Below is a small trained network, with its code and all its weights. Each question gives an input and a target symbol and asks what happens when units are switched off, that is, made to give their printed mean instead of their output.

import numpy as np


def w(rows, s, z=0):
    codes = np.array(rows[::2]) - 128.0
    scale = np.full(codes.shape[1], s)
    scale[-1] = z or s
    return codes * scale


def f(y):
    return y / 2 * (1 + np.tanh(0.7978845608 * (y + 0.044715 * y**3)))


def softmax(a):
    e = np.exp(a - a.max(-1, keepdims=True))
    return e / e.sum(-1, keepdims=True)


def log_softmax(a):
    a = a - a.max(-1, keepdims=True)
    return a - np.log(np.exp(a).sum(-1, keepdims=True))


def net(x, mask):
    ids = ['ΞΦγεζηθλμσψ'.index(c) for c in x.split()]
    T = len(ids)
    res = E[ids] + P[:T]
    u = 0
    for l in range(2):
        r = res
        for j in range(2):
            rows = slice(2 * j, 2 * j + 2)
            q, k, v = (r @ M[l][rows].T for M in (Q, K, V))
            z = softmax(np.where(np.tri(T) > 0, q @ k.T / 2**0.5, -1e9)) @ v
            o = O[l][rows]
            res = res + np.where(mask[u + j], z, o[:, -1]) @ o[:, :-1]
        u += 2
        y = f(res @ A[l][:, :-1].T + A[l][:, -1])
        res = res + np.where(mask[u : u + 4], y, B[l][:, -1]) @ B[l][:, :-1]
        u += 4
    return log_softmax(res[-1] @ U[:, :-1].T + U[:, -1])


Q, K, V, O, A, B = {}, {}, {}, {}, {}, {}
E = w([
[144,7,188,121,155],'Ξ',
[210,114,138,79,184],'Φ',
[129,56,180,71,115],'γ',
[74,68,159,124,44],'ε',
[237,108,162,111,57],'ζ',
[248,201,101,194,126],'η',
[151,98,110,129,247],'θ',
[132,144,92,131,171],'λ',
[96,115,49,142,127],'μ',
[151,209,101,59,147],'σ',
[157,124,117,181,95],'ψ',
],0.011)
P = w([
[88,68,7,135,133],'0',
[104,173,184,175,132],'1',
[161,107,106,124,134],'2',
[105,185,209,185,141],'3',
[159,103,106,129,121],'4',
[105,199,229,201,151],'5',
[160,100,106,129,120],'6',
],0.011)
Q[0] = w([
[96,215,137,169,103],'L0H1',
[255,102,34,207,161],'L0H1',
[53,142,135,79,153],'L0H2',
[213,79,51,233,78],'L0H2',
],0.023)
K[0] = w([
[74,197,129,81,211],'L0H1',
[123,6,3,196,226],'L0H1',
[89,159,136,160,92],'L0H2',
[151,17,41,78,111],'L0H2',
],0.022)
V[0] = w([
[68,138,156,116,172],'L0H1',
[87,156,150,142,149],'L0H1',
[126,61,89,4,130],'L0H2',
[132,188,178,200,167],'L0H2',
],0.0021)
O[0] = w([
[112,129,156,127,164,100],'L0H1',
[114,83,167,141,132,68],'L0H1',
[144,253,64,114,90,255],'L0H2',
[123,10,172,159,159,32],'L0H2',
],0.0022,0.00078)
A[0] = w([
[43,99,85,31,157,88],'L0N1',
[6,176,114,159,142,111],'L0N2',
[152,63,111,56,73,97],'L0N3',
[225,170,82,153,127,4],'L0N4',
],0.013,0.0037)
B[0] = w([
[201,145,190,23,81,183],'L0N1',
[113,127,76,223,79,195],'L0N2',
[1,195,65,121,115,225],'L0N3',
[66,97,140,40,167,251],'L0N4',
],0.0096,0.0024)
Q[1] = w([
[165,177,255,195,146],'L1H1',
[119,111,148,93,134],'L1H1',
[135,127,38,139,122],'L1H2',
[93,70,16,94,122],'L1H2',
],0.04)
K[1] = w([
[110,195,252,190,152],'L1H1',
[131,96,139,78,139],'L1H1',
[170,86,47,108,176],'L1H2',
[147,39,5,54,74],'L1H2',
],0.028)
V[1] = w([
[173,168,164,106,3],'L1H1',
[68,181,95,165,79],'L1H1',
[199,137,55,219,143],'L1H2',
[86,44,184,152,86],'L1H2',
],0.025)
O[1] = w([
[181,26,247,83,198,163],'L1H1',
[136,35,78,87,167,168],'L1H1',
[245,195,86,113,76,17],'L1H2',
[76,60,106,196,28,2],'L1H2',
],0.014,0.0069)
A[1] = w([
[55,1,207,172,176,142],'L1N1',
[100,136,209,96,203,24],'L1N2',
[84,59,142,55,180,2],'L1N3',
[53,246,78,116,184,59],'L1N4',
],0.0061,0.0092)
B[1] = w([
[123,166,98,72,116,255],'L1N1',
[102,94,140,116,29,195],'L1N2',
[165,159,120,253,114,202],'L1N3',
[129,54,141,193,133,186],'L1N4',
],0.015,0.025)
U = w([
[211,29,134,135,93,114],'Ξ',
[115,60,45,104,178,154],'Φ',
[147,219,166,152,125,170],'γ',
[140,17,83,123,45,39],'ε',
[156,111,169,78,37,99],'ζ',
[77,3,173,134,153,178],'η',
[62,172,96,29,122,186],'θ',
[103,120,119,137,23,2],'λ',
[168,164,71,82,65,140],'μ',
[136,175,139,6,165,232],'σ',
[153,73,88,200,91,13],'ψ',
],0.0057,0.0078)

Each question gives the input, a string of symbols that net reads in full, and the target symbol t.
The units are the heads (2 rows each of Q, K, V and O) and the neurons (one row each of A and B). Each row of codes is followed by its name. A weight is (code - 128) times the scale printed after its matrix; where a second scale follows, it is the last column's (O, A, B and U).
mask holds one flag per unit, layer by layer, with each layer's heads first. A switched-off unit (its flag False) gives its mean, the last column of its rows in O or B, instead of its output. The means were averaged over made-up inputs and are rounded, as every weight is.
A unit's drop is (log p(t) with every unit on - log p(t) with that unit switched off) / (log p(t) with every unit on - log p(t) with every unit switched off).
The circuit of an input: a set's keep is (log p(t) with only the set's units on - log p(t) with every unit switched off) / (log p(t) with every unit on - log p(t) with every unit switched off). Starting from all 12 units, units are removed one at a time, each time the one whose removal leaves the highest keep (on an exact tie, the one counted first), for as long as the keep stays at least 0.8.
units of the circuit, in order: the units of the circuit, biggest drop first
k most important neurons: the k neurons with the biggest drops, biggest first
heads that matter: for each layer, one digit per head in row order, 1 if its drop is at least 0.15 and else 0, layers parted by /
drop of u: that unit's drop, to one decimal
input λ ε μ, target σ: units of the circuit, in order -> L0N1; L1N3; L1H2; L0N4
input θ λ Ξ η μ, target γ: units of the circuit, in order -> L0N1; L1H1
input μ σ Φ Ξ μ, target Ξ: 3 most important neurons -> L0N1; L0N2; L0N4
input η σ Φ Ξ λ Φ Φ, target ψ: 3 most important neurons -> L1N4; L0N4; L1N1
input μ μ ε μ Φ θ, target ψ: units of the circuit, in order -> L1H1; L1N4
input λ ζ λ μ Ξ, target σ: units of the circuit, in order -> L0N1; L1N3; L1H2; L0N4
input λ Ξ Φ, target σ: units of the circuit, in order -> L1H2; L1N3
input σ ψ σ, target ζ: heads that matter -> 00 / 10
input ψ μ ζ Ξ η, target μ: units of the circuit, in order -> L1H2
input ε Φ μ, target ε: 2 most important neurons -> L1N3; L1N1
input θ ψ η, target γ: 3 most important neurons -> L0N4; L0N1; L0N3
input ψ μ ζ λ ζ, target μ: units of the circuit, in order -> L1H2; L0N3
input Ξ Φ Φ, target θ: heads that matter -> 00 / 01
input ε σ Ξ, target ε: 4 most important neurons -> L1N3; L1N1; L1N2; L0N1
input γ ψ ζ, target λ: 2 most important neurons -> L1N3; L1N1
input Φ λ η μ, target Φ: units of the circuit, in order -> L1H1; L0N2
input ζ θ ψ, target Φ: 2 most important neurons -> L0N3; L1N2
input Ξ ε Ξ Ξ η, target θ: 2 most important neurons -> L0N1; L0N4
input Ξ Φ μ, target θ: 3 most important neurons -> L0N1; L1N1; L1N4
input θ η Ξ, target γ: 2 most important neurons -> L0N1; L0N4
input ψ Ξ Φ Ξ ε λ ψ, target μ: most important neuron -> L1N4
input Ξ ε λ λ Ξ λ, target μ: most important neuron -> L0N2
input θ Ξ ζ, target γ: 2 most important neurons -> L0N1; L1N2
input Ξ Φ μ Φ Ξ Φ μ, target θ: drop of L1H2 -> 0.7
input Φ θ Ξ, target η: drop of L1H2 -> 0.9
input ζ Ξ θ ε Φ Ξ, target λ: drop of L1N4 -> 0.0
input σ Ξ Φ, target ζ: drop of L1N2 -> 2.8
